Below are the code and all the weights of a small trained network. Each question names an input and a target symbol and asks about switching units off, where a switched-off unit gives its printed mean instead of its output.

import numpy as np


def w(rows, s, z=0):
    codes = np.array(rows[::2]) - 128.0
    scale = np.full(codes.shape[1], s)
    scale[-1] = z or s
    return codes * scale


def norm(h):
    return h / np.sqrt((h * h).mean(-1, keepdims=True) + 1e-5)


def f(y):
    return np.maximum(y, 0)


def softmax(a):
    e = np.exp(a - a.max(-1, keepdims=True))
    return e / e.sum(-1, keepdims=True)


def log_softmax(a):
    a = a - a.max(-1, keepdims=True)
    return a - np.log(np.exp(a).sum(-1, keepdims=True))


def net(x, mask):
    ids = ['αβγδεημξτφψω'.index(c) for c in x.split()]
    T = len(ids)
    res = E[ids] + P[:T]
    u = 0
    for l in range(3):
        q, k, v = (norm(res) @ M[l].T for M in (Q, K, V))
        z = softmax(np.where(np.tri(T) > 0, q @ k.T / 2**0.5, -1e9)) @ v
        res = res + np.where(mask[u], z, O[l][:, -1]) @ O[l][:, :-1]
        u += 1
        y = f(norm(res) @ A[l][:, :-1].T + A[l][:, -1])
        res = res + np.where(mask[u : u + 4], y, B[l][:, -1]) @ B[l][:, :-1]
        u += 4
    return log_softmax(norm(res)[-1] @ U[:, :-1].T + U[:, -1])


Q, K, V, O, A, B = {}, {}, {}, {}, {}, {}
E = w([
[124,104,101,120,112],'α',
[115,115,88,124,116],'β',
[132,102,104,105,131],'γ',
[131,83,124,119,137],'δ',
[169,121,134,77,98],'ε',
[125,96,115,134,116],'η',
[224,56,255,92,126],'μ',
[108,112,93,145,128],'ξ',
[107,137,91,94,159],'τ',
[141,126,127,141,66],'φ',
[74,107,100,92,195],'ψ',
[117,223,120,38,100],'ω',
],0.0098)
P = w([
[173,124,104,129,140],'0',
[65,103,138,32,37],'1',
[141,169,144,162,155],'2',
[142,116,9,144,128],'3',
[53,116,156,80,76],'4',
[90,114,144,195,140],'5',
[172,132,27,146,142],'6',
[118,126,161,28,152],'7',
],0.015)
Q[0] = w([
[159,107,85,93,111],'0.h1',
[133,8,100,175,116],'0.h1',
],0.016)
K[0] = w([
[3,102,158,119,84],'0.h1',
[55,222,227,156,146],'0.h1',
],0.011)
V[0] = w([
[104,244,104,44,167],'0.h1',
[86,60,126,90,253],'0.h1',
],0.0074)
O[0] = w([
[172,238,108,23,217,210],'0.h1',
[2,102,67,47,204,255],'0.h1',
],0.0085,0.00089)
A[0] = w([
[146,84,183,107,125,103],'0.n1',
[136,150,87,57,44,4],'0.n2',
[119,3,188,35,81,21],'0.n3',
[180,119,162,63,91,190],'0.n4',
],0.0077,0.0015)
B[0] = w([
[178,110,41,80,187,163],'0.n1',
[159,78,187,196,165,193],'0.n2',
[72,252,150,87,131,253],'0.n3',
[2,115,85,113,135,198],'0.n4',
],0.0067,0.0057)
Q[1] = w([
[67,31,121,127,110],'1.h1',
[131,171,119,254,160],'1.h1',
],0.0078)
K[1] = w([
[139,181,253,175,245],'1.h1',
[218,106,77,132,101],'1.h1',
],0.0065)
V[1] = w([
[105,127,82,166,134],'1.h1',
[108,101,254,144,208],'1.h1',
],0.0061)
O[1] = w([
[78,147,231,98,200,177],'1.h1',
[169,116,1,71,58,1],'1.h1',
],0.0083,0.0013)
A[1] = w([
[73,86,216,123,11,252],'1.n1',
[43,76,116,19,156,248],'1.n2',
[115,163,180,56,81,162],'1.n3',
[2,60,137,50,39,196],'1.n4',
],0.008,0.0034)
B[1] = w([
[41,123,57,105,166,192],'1.n1',
[80,214,53,254,82,250],'1.n2',
[50,70,79,172,153,179],'1.n3',
[26,135,129,106,2,227],'1.n4',
],0.0097,0.011)
Q[2] = w([
[128,46,82,168,106],'2.h1',
[182,2,199,220,131],'2.h1',
],0.0083)
K[2] = w([
[25,88,52,120,7],'2.h1',
[64,57,254,80,93],'2.h1',
],0.0073)
V[2] = w([
[74,112,84,131,112],'2.h1',
[151,61,2,187,150],'2.h1',
],0.0059)
O[2] = w([
[255,15,85,166,156,241],'2.h1',
[177,130,125,102,225,253],'2.h1',
],0.0077,0.0043)
A[2] = w([
[110,200,112,160,160,253],'2.n1',
[117,70,109,95,54,94],'2.n2',
[197,252,124,58,173,76],'2.n3',
[154,134,143,191,60,175],'2.n4',
],0.013,0.0037)
B[2] = w([
[158,142,132,115,110,246],'2.n1',
[252,205,145,73,121,157],'2.n2',
[82,79,161,57,155,156],'2.n3',
[134,74,194,75,111,156],'2.n4',
],0.016,0.011)
U = w([
[90,109,192,155,170,100],'α',
[134,168,201,143,158,125],'β',
[192,219,158,177,130,56],'γ',
[96,115,113,135,58,239],'δ',
[167,165,210,112,122,195],'ε',
[75,8,106,144,159,3],'η',
[218,135,113,62,70,93],'μ',
[131,117,132,186,177,136],'ξ',
[137,187,105,74,202,131],'τ',
[155,50,196,118,93,222],'φ',
[123,187,61,134,155,118],'ψ',
[110,97,174,17,164,105],'ω',
],0.013,0.0038)

Each question gives the input, a string of symbols that net reads in full, and the target symbol t.
The units are the heads (2 rows each of Q, K, V and O) and the neurons (one row each of A and B). Each row of codes is followed by its name. A weight is (code - 128) times the scale printed after its matrix; where a second scale follows, it is the last column's (O, A, B and U).
mask holds one flag per unit, layer by layer, with each layer's heads first. A switched-off unit (its flag False) gives its mean, the last column of its rows in O or B, instead of its output. The means were averaged over made-up inputs and are rounded, as every weight is.
A unit's drop is (log p(t) with every unit on - log p(t) with that unit switched off) / (log p(t) with every unit on - log p(t) with every unit switched off).
The circuit of an input: a set's keep is (log p(t) with only the set's units on - log p(t) with every unit switched off) / (log p(t) with every unit on - log p(t) with every unit switched off). Starting from the 12 units with the biggest drops (on a tie, the unit counted first), units are removed one at a time, each time the one whose removal leaves the highest keep (on an exact tie, the one counted first), for as long as the keep stays at least 0.8.
units of the circuit, in order: the units of the circuit, biggest drop first
unit that matters most: the unit with the biggest drop
k most important neurons: the k neurons with the biggest drops, biggest first
k most important neurons of layer l: the k neurons of layer l with the biggest drops, biggest first
input ψ μ ξ α ψ μ, target ξ: units of the circuit, in order -> [1.n4]
input τ φ η, target τ: 2 most important neurons -> [1.n4 2.n3]
input η φ γ, target η: units of the circuit, in order -> [0.h1 1.n4 1.n2]
input η β ε, target η: 2 most important neurons of layer 1 -> [1.n4 1.n2]
input ω ε ε ψ μ η δ, target μ: units of the circuit, in order -> [0.h1 2.n2 1.n2]
input ξ δ η β η γ, target η: units of the circuit, in order -> [1.n4 0.h1 1.n2]
input ω τ ψ, target ω: units of the circuit, in order -> [0.h1 2.n3 1.n2]
input ξ μ φ η, target φ: units of the circuit, in order -> [0.h1 2.n4 1.n2]
input γ μ η η, target μ: units of the circuit, in order -> [0.h1 1.n2 2.n2]
input φ η β ψ δ ε ψ δ, target ψ: 2 most important neurons -> [0.n3 1.n2]
input τ μ ξ ξ α δ, target ξ: units of the circuit, in order -> [1.n4 0.n4 0.n3]
input ω ψ μ, target ω: 2 most important neurons -> [2.n3 1.n4]
input ε η τ μ, target τ: 2 most important neurons -> [1.n4 0.n4]
input δ ξ γ, target δ: unit that matters most -> 0.h1
input γ δ φ ξ τ η, target φ: units of the circuit, in order -> [0.h1 2.n4]
input τ β α, target τ: units of the circuit, in order -> [0.h1 1.n4]
input η φ ε ξ η δ, target ε: units of the circuit, in order -> [0.h1 1.n2]
input φ ω ω ε α δ η μ, target δ: units of the circuit, in order -> [0.n4 1.n2]
input η γ φ, target η: 2 most important neurons -> [1.n4 1.n1]
input δ δ μ ε, target μ: unit that matters most -> 0.n3
input ε γ ψ, target ε: units of the circuit, in order -> [0.h1 1.n1 1.n2]
input μ η δ ω ω ξ η, target ω: units of the circuit, in order -> [0.h1 2.n3 1.n2 1.n3]
input η φ δ ξ, target φ: 2 most important neurons of layer 2 -> [2.n4 2.n2]
input ψ τ α α, target τ: 2 most important neurons of layer 0 -> [0.n4 0.n3]
input μ ψ φ η ε φ, target φ: 2 most important neurons -> [2.n4 1.n2]
input ξ τ γ τ δ ε, target γ: 2 most important neurons of layer 1 -> [1.n4 1.n1]
input α ψ ψ ξ β δ, target ψ: unit that matters most -> 0.h1
input δ η δ η γ δ ψ μ, target δ: 2 most important neurons -> [1.n2 0.n4]
